Below is a small trained network, with its code and all its weights. Each question gives an input and a class and asks what happens when units are switched off, that is, made to give their printed mean instead of their output.

import numpy as np


def w(rows, s, z=0):
    codes = np.array(rows[::2]) - 128.0
    scale = np.full(codes.shape[1], s)
    scale[-1] = z or s
    return codes * scale


def f(y):
    return y / 2 * (1 + np.tanh(0.7978845608 * (y + 0.044715 * y**3)))


def log_softmax(a):
    a = a - a.max(-1, keepdims=True)
    return a - np.log(np.exp(a).sum(-1, keepdims=True))


def net(x, mask):
    res = np.array(x, float).reshape(1, 6) / 4 @ E
    y = f(res @ A[0][:, :-1].T + A[0][:, -1])
    res = res + np.where(mask, y, B[0][:, -1]) @ B[0][:, :-1]
    return log_softmax(res[-1] @ U[:, :-1].T + U[:, -1])


A, B = {}, {}
E = w([
[72,111,198,119,58,156,141,120,240,118],'x0',
[142,144,138,114,116,116,105,143,131,152],'x1',
[119,89,77,172,145,160,3,66,167,136],'x2',
[163,119,132,138,145,134,133,137,148,88],'x3',
[194,92,89,63,112,199,186,135,141,207],'x4',
[129,142,119,122,117,131,124,128,126,121],'x5',
],0.016)
A[0] = w([
[138,151,173,116,105,96,194,160,96,114,240],'neuron 1',
[126,124,125,120,115,141,121,118,139,147,97],'neuron 2',
[70,120,179,92,80,161,137,121,230,106,159],'neuron 3',
[150,112,125,142,107,180,167,142,139,165,120],'neuron 4',
[135,64,75,149,109,149,47,89,145,136,149],'neuron 5',
[185,164,98,146,185,104,127,104,52,152,253],'neuron 6',
[181,102,105,84,120,249,164,124,122,187,148],'neuron 7',
],0.015,0.011)
B[0] = w([
[60,112,157,97,121,60,240,100,108,100,237],'neuron 1',
[153,164,147,81,144,113,138,94,137,183,140],'neuron 2',
[124,143,205,136,65,169,170,123,223,198,253],'neuron 3',
[226,125,105,114,47,99,185,175,140,185,179],'neuron 4',
[211,138,126,146,203,168,25,87,154,213,229],'neuron 5',
[66,132,107,100,238,128,119,152,85,73,244],'neuron 6',
[210,80,75,5,173,170,204,186,143,198,245],'neuron 7',
],0.012,0.025)
U = w([
[56,133,137,123,155,47,146,93,69,78,186],'0',
[65,161,188,159,59,82,180,99,157,115,114],'1',
[97,179,91,231,169,124,14,109,73,102,246],'2',
[70,133,174,225,76,168,21,100,189,142,166],'3',
[101,126,75,79,153,124,205,204,106,118,126],'4',
[147,104,145,82,10,131,194,171,112,143,96],'5',
[176,104,54,76,181,150,99,108,97,142,60],'6',
[205,165,135,96,102,174,129,86,161,178,2],'7',
],0.012,0.0048)

Each question gives the input, the list of numbers given to net, and the class t.
The units are the neurons (one row each of A and B). Each row of codes is followed by its name. A weight is (code - 128) times the scale printed after its matrix; where a second scale follows, it is the last column's (A, B and U).
mask holds one flag per neuron, in row order. A switched-off neuron (its flag False) gives its mean, the last column of its row in B, instead of its output. The means were averaged over made-up inputs and are rounded, as every weight is.
A unit's drop is (log p(t) with every unit on - log p(t) with that unit switched off) / (log p(t) with every unit on - log p(t) with every unit switched off).
The circuit of an input: a set's keep is (log p(t) with only the set's units on - log p(t) with every unit switched off) / (log p(t) with every unit on - log p(t) with every unit switched off). Starting from all 7 units, units are removed one at a time, each time the one whose removal leaves the highest keep (on an exact tie, the one counted first), for as long as the keep stays at least 0.8.
circuit, biggest first: the units of the circuit, biggest drop first
most important unit: the unit with the biggest drop
k most important neurons: the k neurons with the biggest drops, biggest first
drop when u is switched off: that unit's drop, to one decimal
input [0,6,5,-2,-8,4], class 2: most important unit -> neuron 3
input [2,-2,0,8,-5,8], class 1: 2 most important neurons -> [neuron 5; neuron 7]
input [1,2,5,-8,-6,-8], class 3: 2 most important neurons -> [neuron 7; neuron 6]
input [-1,-4,1,-6,-3,0], class 2: 2 most important neurons -> [neuron 7; neuron 1]
input [-3,-3,0,0,8,-8], class 4: 2 most important neurons -> [neuron 5; neuron 4]
input [2,-8,1,1,-2,-2], class 3: 2 most important neurons -> [neuron 7; neuron 1]
input [-1,-8,-6,-2,-3,-8], class 0: 2 most important neurons -> [neuron 7; neuron 3]
input [0,3,0,-7,5,4], class 4: 2 most important neurons -> [neuron 5; neuron 3]
input [0,4,3,-2,5,-7], class 6: 2 most important neurons -> [neuron 3; neuron 7]
input [1,-1,8,-5,-3,6], class 3: 2 most important neurons -> [neuron 7; neuron 6]
input [8,4,1,1,-2,5], class 3: 2 most important neurons -> [neuron 7; neuron 1]
input [-1,5,3,6,1,-6], class 6: drop when neuron 3 is switched off -> 1.2
input [2,5,3,2,-4,6], class 3: drop when neuron 7 is switched off -> 0.6
input [-7,2,-3,-2,-7,1], class 0: drop when neuron 6 is switched off -> 0.0
input [8,4,-6,1,-2,7], class 1: drop when neuron 7 is switched off -> 0.1
input [-5,-2,8,-6,-6,-4], class 2: circuit, biggest first -> [neuron 7]
